Group, then class:
[  3  -3  -1   0   0  16  -4   3  -1   1   5  -8   1   2  14   3   0   1
   0 -13   4  -5 -10   5  -4   3   5  -2   0  -5  -3   4   3   2  -1  12
   2 -27   3  -1  -6   4  -3  16   9  -1  -4   8  -3  38]
jt/(67)
[ 23   1  -3  -3   4  -2  -1  -7   2  -2   7 -10   7  -4   6   3  -9   6
  -5  18   1  -7  -1  -6   2  -3  -5  -5  -7   1   1  -1   1   1  -1  17
  12 -27  -2  -3   4   5  -1  -4   7   0   8   4  -1   2]
jt/(82)
[ 24  -2  -5  -3   3   2  -4 -15  -5   5  13 -11  -1  -2  10   7  11   2
  -8  -1   1 -14  -3   1  -2   3   6   2  -1   4  -3  -5   3   7  -6  17
   9 -37   0   3  -1   2   3  -5   4   0   0   3   4  31]
jt/(68)
[ 18  -7  -8  -1  -2   9  -7  -7  -5  -3   9  -5  -4  -1  10  18   6   2
   2 -26   1  -5  -5   1  -5   5  11  -5   3   3  -3   4   6   9  -5  22
   0 -42   3   1  -8   4   1  16   5   1  -3   2  -2  33]
jt/(67)
[ -9   5  -1  -4   4  12  -6  -2  -6  29  16   2   5   9   5   7  40   0
  -3  -1   8  -4  -2  18   6  16  10 -13  -2 -14  -4   7   3  -1  -5  -8
   2 -28   5   4   2   5   9  -6   1  -9  14   3  -8  25]
Bc/(69)
[-33  16  -1   0   5  14  -4  -2   2  38   3   8   0  11 -13   9  37   2
  -2 -13  -1  -2 -18   7  -2  14   8  -9   0 -10  -1  12   3   1  -2  -4
  -2  -9   6   2  -2   2   8   4   0  -7   1   3 -19  -4]
Bc/(81)
[ -6   1  -1 -14   2   4  -6  -5  -2  -2   7  -2  -5  -4   4   6 -16   3
  -5  -5   5  -3  -6 -11  -5 -10   2  -5  -3   8  -3  -2   6  10  -3  16
   9 -18   3   1   4   1   7 -10   5   2   6  -2   0 -18]
jt/(82)
[ 28  -3  -1  -9  -1  -7  -5  -5  -3 -43   0 -12  -8  -3   8   8 -33  11
  -1 -25  -4  13  -3 -17   3 -10   3   3   7  20  -1 -11  -5   3   4  16
   2  12  -7   0 -11  -5  -2  -3   7   4  -2   0   7   7]
jt/(68)
[ 16  -3  -5  -4   2  -4  -7  -5  -7  -7   9   1   5  -1  15   7 -36   1
  -2  -1   5  -8   2  -2   3  -3  11  -2  -3  -5  -3  -9  11   9  -3  17
   3 -55  -7  -1  -6   7   4  12   4   0   8   1   6  16]
jt/(82)
[ -9  -4  -2  -1   4  15   0  -7   3  30   8   5   2  14  -5   2  48  -5
  -2 -13   2  -4   2  20   1  15  17  -3  -1 -16  -5   4  10   3  -4  -7
 -10 -21   4   9  -6   2  10  -2  -2  -7  -4   1  -8  55]
Bc/(81)
[  2  -6  -4   4   3   3   1  -3   2  -1  11  -2   3   3  16   6 -11   0
   0 -10   5  -5   3  -6   3   0   4  -1  -3  -2  -4  -2   5   3  -4  13
   4 -27   0  -2  -2  -1  -2  11   7   0   3   0  -3  28]
jt/(67)
[ 12   0  -4  -3  -7   2  -6  -4   3 -16   0  -5   0   3  10   5 -21   6
  -3  -2  -4   5  -7  -8   1  -1  -2  -1   1   7  -8  -7   3   1  -2  16
   2   0   0  -9 -11  -1  -7   9   6   1  -6  -4  -1  26]
jt/(68)
[ 22   1  -2   1   5   3  -5  -6  -3   9   1  -9  -4   0  -6  -2  11  -2
  -7  29   2   1  -1   3   0  -8  -4   7  -1  -6  -3  -7  11  -3   1   3
   7 -10   1   0   1  -2   0 -15   2  -4  -1  -1   8  19]
jt/(68)
[-31  10   3  -1  -1   2   2  -3   2  12  -1   2   2 -10 -16   1   2  -4
   1   3   0  -7  -3 -15   5  -7  -8   6  -3   0  -4  -5  -1   2  -4   8
  13  24   4   0  13   3   3 -19  -3   0   9   0   2 -37]
Bc/(69)
[ 23  -2  -1  -2   3  -4  -5   1   0 -10   4  -5  -1   1   5  -1 -10  -1
  -2  18  -3  -3   0   0  -1  -8  -3   2  -2   1  -3  -7   6   0  -1  11
   4 -13   0  -2  -5   1 -12   7   0   2   0   2   2  17]
jt/(67)
[-22  -3  -2  -1  -2   5   1  -2  -4   5   2   5  -5   5  -3  12  31  -2
   4 -37   3   0  -2   3  -5   7  17  -2   6  -2  -2   7   3  10  -4   4
  -5  -7   3   2  -5   0  10   6  -4  -2   0   0  -5   7]
Bc/(81)
[-22  -7  -1  -4   2   7   2  -4  10  26   4   2  -2   1  -6   7  36   2
  -1  -8   2  -4  -3   3  -2  10   6 -10   1  -8  -1  18  -1   4  -6   6
   7 -11   3   5   4   3   9  -4   3   1   9   5  -5 -17]
Bc/(69)
[-10  -3  -6   1   1   9  -3  -1   3   4   5   0   1  10   3   6  30   0
   2 -23   2 -13  -4   8  -1   9  13  -5  -1  -6  -9  11   4   6  -5   9
  -5 -13   5   1  -6   1   7  31   0  -4 -17   4  -8  27]
Bc/(69)
[ 13 -20  -9  -5  -7 -11  -2  -6 -12 -29   7  -3 -12   9  22  36 -55   4
   2 -55  -3   4  -4 -11  -8   3  12  -4  10  26  -1 -20   4   2   3  38
 -12 -37  -5   0 -24  -2  -9  37  10   5 -22  -1  -4  44]
jt/(68)
[ -7   2  -1  -4  -3  -5  12  -4  -6  -2   6   3   0  -8   2  10   1  -1
   3 -26  -1  -4  -2  -2   2  -2   5  -1   2   1   1  -2  -9   5  -2  11
   3  -7   0   2   6  -6 -10   5  -5   0   7   4   2 -21]
Bc/(79)

Group, then class:
[ 14   5   9  -9  -5  -5  -9  -4 -13  -5  -5  20   1  11  19   0  -8   9
   9   3  -1   7  -9  -4 -23   6   0   6  14  10   3   3  -6   0  11 -12
  10  11   1  -9   2  -1 -10 -15   0 -14 -14   2   4   0]
fp/E
[ 12   1  -2  -4   4  -7   0  -6   1  -2  -4  14   6  11   9   3   6   6
 -17  -1  10  10   8 -11  -7  -1   4   5  12  -3   7  11 -11   0  -3  -3
   7   3  -3   8   6  11  -3   1  -6  -8  -6   2  19  -2]
zn/V
[ 10   7   9  -8  -4 -11  -6  -3  -6   1   6  -9  -2   9   7   5  -1   5
   6   0   2  -4  -8  -1 -14   0  -7   6   9   6  -5 -20  -2 -11  16  -4
   3   2   5  -7   2   0  -7  -3  -3   5  -9   2   6   1]
fp/U
[ 40  13   1  -7 -11 -18  26   3 -15  -3 -14  21  12  17  43  18  -3   8
  -4   2  -6  14 -14 -16 -35   4   5   9  19  12   1   3   6  -2   7 -17
  11  12  -5  -8   7  10 -13   1   1 -16  -9  10   5  -4]
fp/B
[ 11   9   5  -5   3  -5   8   0 -15   4   7 -14  -6  12  19  11  -2   2
   1  -1  -5  -1  -6   0 -16  -6  -1  -2   8   8   6  -9  -1  -3   6  -4
  10   5   4 -17   2   6 -10  -2  -2  -9 -10   5   5   1]
fp/U
[ 13  -1 -10  -4   0 -12  -1   1  -3  -8  -3  11   5   9  -2  12   6   0
 -16  -7   2  11  -2 -13  -6  -7   1   1   6  -1  -1  27  -7  -9  -4  -6
   9   0  -1  11   1   2  -5   3 -10   1  -9  -1  -1   0]
zn/V
[ 13   8  -2  -6   1 -18  -2  -1 -10  -4   1   8  -2  15  13  15  -4   8
  -2   1  -1   9  -5  -5 -15  -6  -5   1  11   2  -1  -5  -1  -3   6  -5
  -1   3  10  -5   1   6  -7   0   1  -9  -9  -1  -5   2]
fp/E
[ 21   3  -1  -4   1   1   1  -2 -12 -11   7  10   7   1  33   7   4  11
  -4  -2   2   1  -9  -9 -13  -7  -3  -6  13   2   0 -13  -5   1   5  -7
   4   5   1 -13   1   2 -12 -10   0  -7 -11  -3   3  -4]
fp/E
[ 46  13   1  -5   1 -10 -12  -4 -13   1  -5  27  -7  13  50  22   0   6
   5  -6  -2   7 -12 -20 -34  -7  -2  -4  20  12   5 -24  -4  -3   9   3
   6  18 -12 -25   7  11  -8  -4   5 -15 -19  -2   3  -4]
fp/U
[ 12   3   2 -10 -19  -7   5  -2 -15   0   4   7   4   0  39   5  -4   7
  -3  -2   0   0  -3  -3 -19  -4  -1  -1  16  12   1   3   3  -2   6  -6
   6  10  12 -19   4  15 -10  -5   1 -12 -14   4   1  -7]
fp/U
[ -2   1  -2   6  -5   0   4   6   6 -13  -7  11   6   1   5   5  -3  -3
 -11   2   5   6  -5 -10   0   3  -2  -6  13  10  11  21   5  -7   8 -10
   7  -6   2  -7   7   1 -13   4  -1  13  -6   1  -1  -3]
zn/K
[ 14  -6  11  -2  -9  37   1   2  -8  -9 -15  10   8  -8  20  13  -4   9
   3   7  -6   3 -10   1 -17  22  -3   4   1   0   3   0  -3   8  11   4
   5   6   4 -15   2   3 -15  -5   4  -3  -9   0  28 -14]
fp/E
[ 22  16  -4   2  -9  -3  -5  -4 -10 -11  -6  15  14   1  21  20  -9   6
  -3   1   4  10  -6  -5 -30   1  -3   9  17   8   5   4  -8   5  11 -12
   4   6  -1 -14   0   6 -18  -8   1 -10 -13   8   9  -6]
fp/U
[ 26   6   0  -2 -13  -5 -12   2  -7  -5 -10  22   6   8  40  13  -8  10
   2   5  -5  11 -11 -10 -26   2   3   1  13  14   0 -10  -2  -3  10  -5
  12  17   3 -20   9   7 -20  -4   5 -13 -13   2   5  -6]
fp/U
[ 11  13  -3  -5  -6 -14   2 -15 -17  -5   4  -3   1   7  29   9   2   4
   2  -3   4   4  -9   3 -18  -6   5  -1   3   3   3 -20   4  -4   4 -22
   0   6  12  -8   3   0  -4  -5   0   2 -10  -3  -7   4]
fp/B
[ 13  -6   0  12  11   0   2   3   0 -14  -6  24  10  11   8  10   7   7
 -13  -1   4   9   0 -15 -17   0  10  -2  42   1  11  31   6 -11  -1 -17
   7  -4  -1   2  12  12 -19   4 -11  -4 -10   1   2   2]
zn/K
[ 26   4 -11  -6   2   2  -4  -9   1 -15  -8  27   5   8  -3  16   6   9
 -15  -1   0  21  -5 -22 -16   5   8   0  21  -2  12  30  -5  -2   2 -14
  17   6  -9   8  13   2 -18   0  -5   0 -11   3  -1 -14]
zn/K
[ 13  10 -10   8  13 -14   2  -3   4   3  -5   0   4  17  -1  16   6  -4
 -12  -9   1   4   2 -14  -9  -3   7 -12   6   1   7  16  -4 -22   2  -6
  12   0 -12  13   4   2 -13   2  -3  -2   0   7   5   0]
zn/G
[ 28   5   6   1   7   4  -5   5   7 -17  -9  55  14   5   8  21 -10  15
  -8   3  -1  20  -3 -22 -47   8  10  -9  -2   8   7  33  -8  -4  -3 -15
  12   3  -5   0   6  13 -14  13  -4  -8 -12   7   6 -11]
zn/K
[ 13   5   0  -3  29  13   3   0  -9 -18  -2  18   3   3  13   4  -2   3
  -7  -4  -2   0   7 -11 -16 -11   4  -3  10   1   3  19  -8  -3   3  -2
   8   8  -7  -1  10   4 -23   9  -4  -6  -8   3   4  -6]
zn/K
[ 14  11   7   0  -6  -9 -11   1 -11  -4  -1  13   4  10  22  16  -1   4
  -1   2   7   9 -16  -4 -27   8   0   6  23   9  -1   0  -7   1   2 -16
   5  12   9  -3   4   7  -5 -12  -1 -12 -19   7   4  -4]
fp/U
[  5   8  -1  -4  15   4   2   4   3 -11  -4  25   7  -3 -12   4   2   3
  -8  -2   4   6   0 -10  -8  -3   3   0  18   2  10  27  -9 -12  -3 -16
   8  -2  -6  12   9   4 -15   2 -14   9  -5   2   6  -2]
zn/G
[  9  10   9  -5  -3  -7   8  -9 -15   6   1 -12   1   0  38   3   8  -1
   1  -1  -3 -10  -3   0  -9  -6  -9  -7   2   1  -1  -8   6  -2  12  -5
   7   2  11 -10   0  -2 -16  -9  -1  -2  -3   1   4   3]
fp/E
[ 24   7 -11  -3   6  -4   3   0  -2  -2   7  17   8   9   2   9  -4   5
   0   1   5   4  -2  -8  -8   9   4   2   9  -2   3  16  -1  -9  -4  -8
   3  -1   2   4  -2   6  -7   3  -5   0  -9   5   1  -1]
zn/V
[ 15  15   7  -3  16  -3   7   6  -7   1   5  18   8  22  -1  11   6   5
  -9  -8   5   3   4 -15 -12 -10   1   5   6  10   7  22  -4  -6  -5  -8
   9   2 -11   7  15   8 -18   4 -14  -1  -1   5  -2  -2]
zn/G
[ 18   5   6  -5   1  -1  -1  -1 -10  -4  -2  20  -1   7  29   9   3   5
   3   6  -2   8 -13 -18 -21   1   2   9   7   6   2  -6   1  -6   2  -7
   3   8   6 -12  16   9 -13  -4   3  -8  -2  -3   0  -9]
fp/B
[ 25   5   8 -15 -10  -6  -4   0 -13  -8  -7   4  -5   1  29  17  -3   8
   8   3   1  -3  -6  -5 -24   5   1   8  11   5  -3  -8  -4  -1   9 -14
   6  12   3 -10   4   5 -18  -9   1 -10 -11   7   2  -3]
fp/E
[ 20  12   3  -9   4  10   4   0  10 -11  -6  14   4   3 -15   9   3   4
 -14  -3   1  10  -1 -12  -5  -2   6  -2  14   2  13  27  -5  -7   1   5
   9  -2  -9   7  -4   2 -18   4 -13  -8 -18   4  -5  -5]
zn/K
[ 48  13 -11  -3  -7 -14  -6  -2  -8   2  -3  35   6   8  44  23  -6  12
  -3   2  -5  10 -10 -19 -32   3   1  -2  22  12   4 -11  -6  -2  10 -11
   4  17  -3 -16   7  14  -9   2   4   1 -17   5   8  -9]
fp/U
[ 29  10  -2   2  -7  -8  -8   2 -14  -3  -6  15  -3  13  39  15 -10   8
   4   3  -4   6 -13 -14  -7  -1   6  -2  20  13   8 -14  -3  -3  12 -11
  12 -36   2 -19   8   8 -12  -7   2   1 -13   2   9  -7]
fp/U
[ 21   8   4  -4  -2 -17  -4  -1 -11   3  -2  16   0   9  31  11   5   5
  -7   1   1   9  -9  -9 -15  -2   0   3  13   1   9  -1   0  -1   6  -6
   9  12  -1  -8   4   5 -14  -5  -4  -7 -18   4  -4  -5]
fp/B
[ 48   9  10 -14   0 -11  -1  -2 -13   3 -10  17   8   7  35  27 -10  17
  -2   3  -6  17  -9  -8 -35  -1   0  -3  26   8  -1  -7  -9 -12   7 -14
   8  20  -1 -19   9   9 -25 -10   1 -17 -23   6   6  -5]
fp/B
[ 21  13  -1 -11   1 -17   2  -1  -9  -3  -5  21   6   8  30  12  -5  -7
  -1   9   5   1  -9  -3 -22  -3  -4  -1  11   3   1   6  -6  -4   5 -13
  11  14   3  -2   4   9  -8   2  -1  -7  -9  -1   9   1]
fp/B
[ 13   5   3  -1  -3   0  -5   0  -7   1  -9  29   7   4  29  13 -13   6
   0   7   1  10  -4 -11 -17   1  10  -5  14  11  -2  -1  -6  -5   8  -9
  10  12   3  -7   8   8 -17  -4 -12 -12 -12   5  13   0]
fp/E
[ 37  14  -1  -1 -11 -10 -13   1 -12  -3  -6  27   2  12  26  24  -7   9
   5   4 -12  12 -15 -19 -33  13   2   0  18   0  -5  -2   1  -9  16 -13
   4  10  -2 -12  11  11 -10  -2   8 -14 -19   8  -4  -7]
fp/U

Group, then class:
[-2 -3  0 -3 -3  0 -1  5  2  0  3  0 -7 -2  2  5  6  1 -6 -4 -6 -4  3  4
 -2 -3 -4 -1 -4 -4  1  1 -4  5  2  8  2  4 -2 -8  5 -4 -1  2 -2  2 -2  8
  2  1]
<70>/qf
[  1   1  11   2  -7   3  -4  -7  -2  -2  -9  -3  -4   1  -1 -15   0  -6
   9   3   7  -7   4  -8  -4   2   2  -5   2   1   0  -3  -4   1   4  -4
  -7 -20   4   6  -2   3  -5  -8   1  -5   2 -11  -8  -1]
<68>/lg
[ -3  -1 -10  -6  -2  -5  -3   6   1   7   7   4  -9   7   3   9  11   4
  -3   0  -2  -1   1   5  -1  -8  -4   0   7  -3   3  -1  -4   6  -2  13
  -2  -2   0  -1   8   2  -3   1  -4   2   0  10  -5  -3]
<70>/Qr
[ -2  -2   6   0  -9  -3   2  -1  -1   2  -6   3  -9   6   4  -8   7  -1
   1   1   0   5   5  -2 -10  -3   3  -5   0   2  -3  -1  -1   2  -2  11
  -7  -9   3   4  -4   2  -6  -3  -7   1   6   2 -11  -5]
<76>/sb
[  0  -4  -1  -2   0  -2   2   1   1   4  -2   6  -3   4  -3   7  16  -1
  -9  -5   0  -1   5   4  -4  -5  -2  -4   1   5   1   5  -4   6  -1  13
   2   9  -6  -8   7  -7   0   7  -2  -1   3   6 -12  -1]
<70>/Qr
